Below is a small trained network, with its code and all its weights. Each question gives an input and a class and asks what happens when units are switched off, that is, made to give their printed mean instead of their output.

import numpy as np


def w(rows, s, z=0):
    codes = np.array(rows[::2]) - 128.0
    scale = np.full(codes.shape[1], s)
    scale[-1] = z or s
    return codes * scale


def norm(h):
    return h / np.sqrt((h * h).mean(-1, keepdims=True) + 1e-5)


def f(y):
    return np.maximum(y, 0)


def log_softmax(a):
    a = a - a.max(-1, keepdims=True)
    return a - np.log(np.exp(a).sum(-1, keepdims=True))


def net(x, mask):
    res = np.array(x, float).reshape(1, 5) / 4 @ E
    u = 0
    for l in range(4):
        y = f(norm(res) @ A[l][:, :-1].T + A[l][:, -1])
        res = res + np.where(mask[u : u + 7], y, B[l][:, -1]) @ B[l][:, :-1]
        u += 7
    return log_softmax(norm(res)[-1] @ U[:, :-1].T + U[:, -1])


A, B = {}, {}
E = w([
[133,122,139,128,134],'x0',
[120,139,127,3,181],'x1',
[54,130,173,123,101],'x2',
[180,188,197,111,78],'x3',
[155,59,148,86,87],'x4',
],0.012)
A[0] = w([
[47,89,185,103,78,43],'0.n0',
[222,74,77,119,154,57],'0.n1',
[102,58,131,57,127,89],'0.n2',
[213,103,93,116,156,45],'0.n3',
[44,95,172,105,112,85],'0.n4',
[101,32,83,118,167,61],'0.n5',
[164,8,112,65,29,2],'0.n6',
],0.014,0.0064)
B[0] = w([
[75,223,102,150,33,210],'0.n0',
[110,197,25,166,66,230],'0.n1',
[83,129,86,34,139,233],'0.n2',
[111,194,47,132,69,201],'0.n3',
[71,197,91,168,73,212],'0.n4',
[82,47,76,161,191,226],'0.n5',
[177,191,228,218,254,253],'0.n6',
],0.016,0.0055)
A[1] = w([
[102,189,84,163,207,164],'1.n0',
[162,11,119,226,36,98],'1.n1',
[152,107,100,65,104,37],'1.n2',
[173,72,150,73,21,70],'1.n3',
[158,114,163,117,112,4],'1.n4',
[99,48,198,119,127,69],'1.n5',
[146,99,167,142,165,16],'1.n6',
],0.012,0.0019)
B[1] = w([
[107,104,215,165,192,254],'1.n0',
[179,29,135,255,25,175],'1.n1',
[80,100,125,87,78,136],'1.n2',
[194,178,190,114,133,134],'1.n3',
[143,90,153,107,123,131],'1.n4',
[177,155,69,158,152,129],'1.n5',
[152,133,112,210,78,131],'1.n6',
],0.0096,0.01)
A[2] = w([
[209,181,170,89,84,132],'2.n0',
[121,150,187,175,201,159],'2.n1',
[111,164,127,95,162,113],'2.n2',
[233,146,48,132,155,83],'2.n3',
[124,149,158,138,188,124],'2.n4',
[117,103,116,80,132,48],'2.n5',
[117,146,103,3,167,3],'2.n6',
],0.023,0.0027)
B[2] = w([
[23,3,133,91,213,192],'2.n0',
[230,187,122,18,179,246],'2.n1',
[181,176,131,142,160,186],'2.n2',
[47,210,174,98,74,191],'2.n3',
[151,132,126,138,174,195],'2.n4',
[134,104,140,195,147,140],'2.n5',
[205,86,151,220,11,186],'2.n6',
],0.018,0.013)
A[3] = w([
[202,51,160,172,55,3],'3.n0',
[60,147,169,108,99,22],'3.n1',
[67,8,34,85,181,93],'3.n2',
[47,167,93,113,88,123],'3.n3',
[119,103,155,140,183,76],'3.n4',
[118,69,175,70,139,41],'3.n5',
[101,41,71,86,196,122],'3.n6',
],0.016,0.002)
B[3] = w([
[254,110,139,95,69,235],'3.n0',
[74,169,124,153,133,201],'3.n1',
[65,11,148,115,154,210],'3.n2',
[111,147,131,62,56,255],'3.n3',
[130,131,141,173,157,187],'3.n4',
[144,124,167,127,190,173],'3.n5',
[69,64,161,120,160,198],'3.n6',
],0.02,0.0064)
U = w([
[207,158,132,113,164,251],'0',
[93,177,111,115,24,73],'1',
[252,76,140,159,31,62],'2',
[113,32,139,128,139,89],'3',
],0.016,0.0023)

Each question gives the input, the list of numbers given to net, and the class t.
The units are the neurons (one row each of A and B). Each row of codes is followed by its name. A weight is (code - 128) times the scale printed after its matrix; where a second scale follows, it is the last column's (A, B and U).
mask holds one flag per neuron, layer by layer. A switched-off neuron (its flag False) gives its mean, the last column of its row in B, instead of its output. The means were averaged over made-up inputs and are rounded, as every weight is.
A unit's drop is (log p(t) with every unit on - log p(t) with that unit switched off) / (log p(t) with every unit on - log p(t) with every unit switched off).
The circuit of an input: a set's keep is (log p(t) with only the set's units on - log p(t) with every unit switched off) / (log p(t) with every unit on - log p(t) with every unit switched off). Starting from the 12 units with the biggest drops (on a tie, the unit counted first), units are removed one at a time, each time the one whose removal leaves the highest keep (on an exact tie, the one counted first), for as long as the keep stays at least 0.8.
units of the circuit, in order: the units of the circuit, biggest drop first
unit that matters most: the unit with the biggest drop
top k neurons: the k neurons with the biggest drops, biggest first
k most important neurons of layer l: the k neurons of layer l with the biggest drops, biggest first
drop of u: that unit's drop, to one decimal
input [-4,-4,1,-3,8], class 0: units of the circuit, in order => (0.n6)
input [8,-8,1,5,-6], class 2: top 3 neurons => (0.n6 1.n1 0.n2)
input [5,-7,-4,-3,7], class 0: top 2 neurons => (0.n6 2.n6)
input [6,-7,-5,-7,-2], class 2: top 2 neurons => (1.n1 2.n0)
input [4,-3,-8,7,0], class 1: top 2 neurons => (2.n3 0.n1)
input [6,8,-4,1,-3], class 2: top 2 neurons => (2.n6 0.n6)
input [6,8,-8,5,3], class 1: top 3 neurons => (2.n3 0.n1 0.n3)
input [-2,3,-2,-5,4], class 3: 2 most important neurons of layer 3 => (3.n6 3.n2)
input [-4,5,-1,6,0], class 3: top 3 neurons => (2.n0 0.n5 0.n2)
input [5,8,8,2,-4], class 1: top 2 neurons => (0.n4 0.n0)
input [0,5,2,8,-7], class 3: units of the circuit, in order => (2.n0 0.n5 0.n4)
input [-3,-8,-6,-7,-1], class 2: top 2 neurons => (1.n1 2.n0)
input [8,-4,6,-3,6], class 0: 2 most important neurons of layer 2 => (2.n1 2.n3)
input [5,8,2,3,7], class 2: units of the circuit, in order => (2.n6)
input [-5,-2,5,6,-4], class 3: top 3 neurons => (0.n5 2.n0 0.n6)
input [1,1,-1,6,-1], class 3: top 2 neurons => (2.n0 0.n6)
input [8,1,-3,7,-3], class 3: top 2 neurons => (2.n0 0.n6)
input [0,1,-8,7,1], class 1: top 2 neurons => (2.n3 0.n1)
input [8,-6,8,-8,6], class 1: top 2 neurons => (0.n0 0.n4)
input [-8,8,-2,-5,3], class 2: unit that matters most => 2.n6
input [4,-7,-6,8,3], class 3: 3 most important neurons of layer 0 => (0.n5 0.n4 0.n1)
input [-6,-6,2,-3,6], class 0: 2 most important neurons of layer 2 => (2.n1 2.n6)
input [-3,7,-7,1,-2], class 1: 3 most important neurons of layer 0 => (0.n1 0.n3 0.n2)
input [3,-5,-7,-6,1], class 1: 2 most important neurons of layer 2 => (2.n3 2.n0)
input [6,4,2,7,-2], class 3: 3 most important neurons of layer 0 => (0.n6 0.n2 0.n5)
input [-8,6,0,-2,1], class 2: drop of 2.n6 => 1.1
input [6,-5,-5,3,5], class 0: unit that matters most => 0.n6
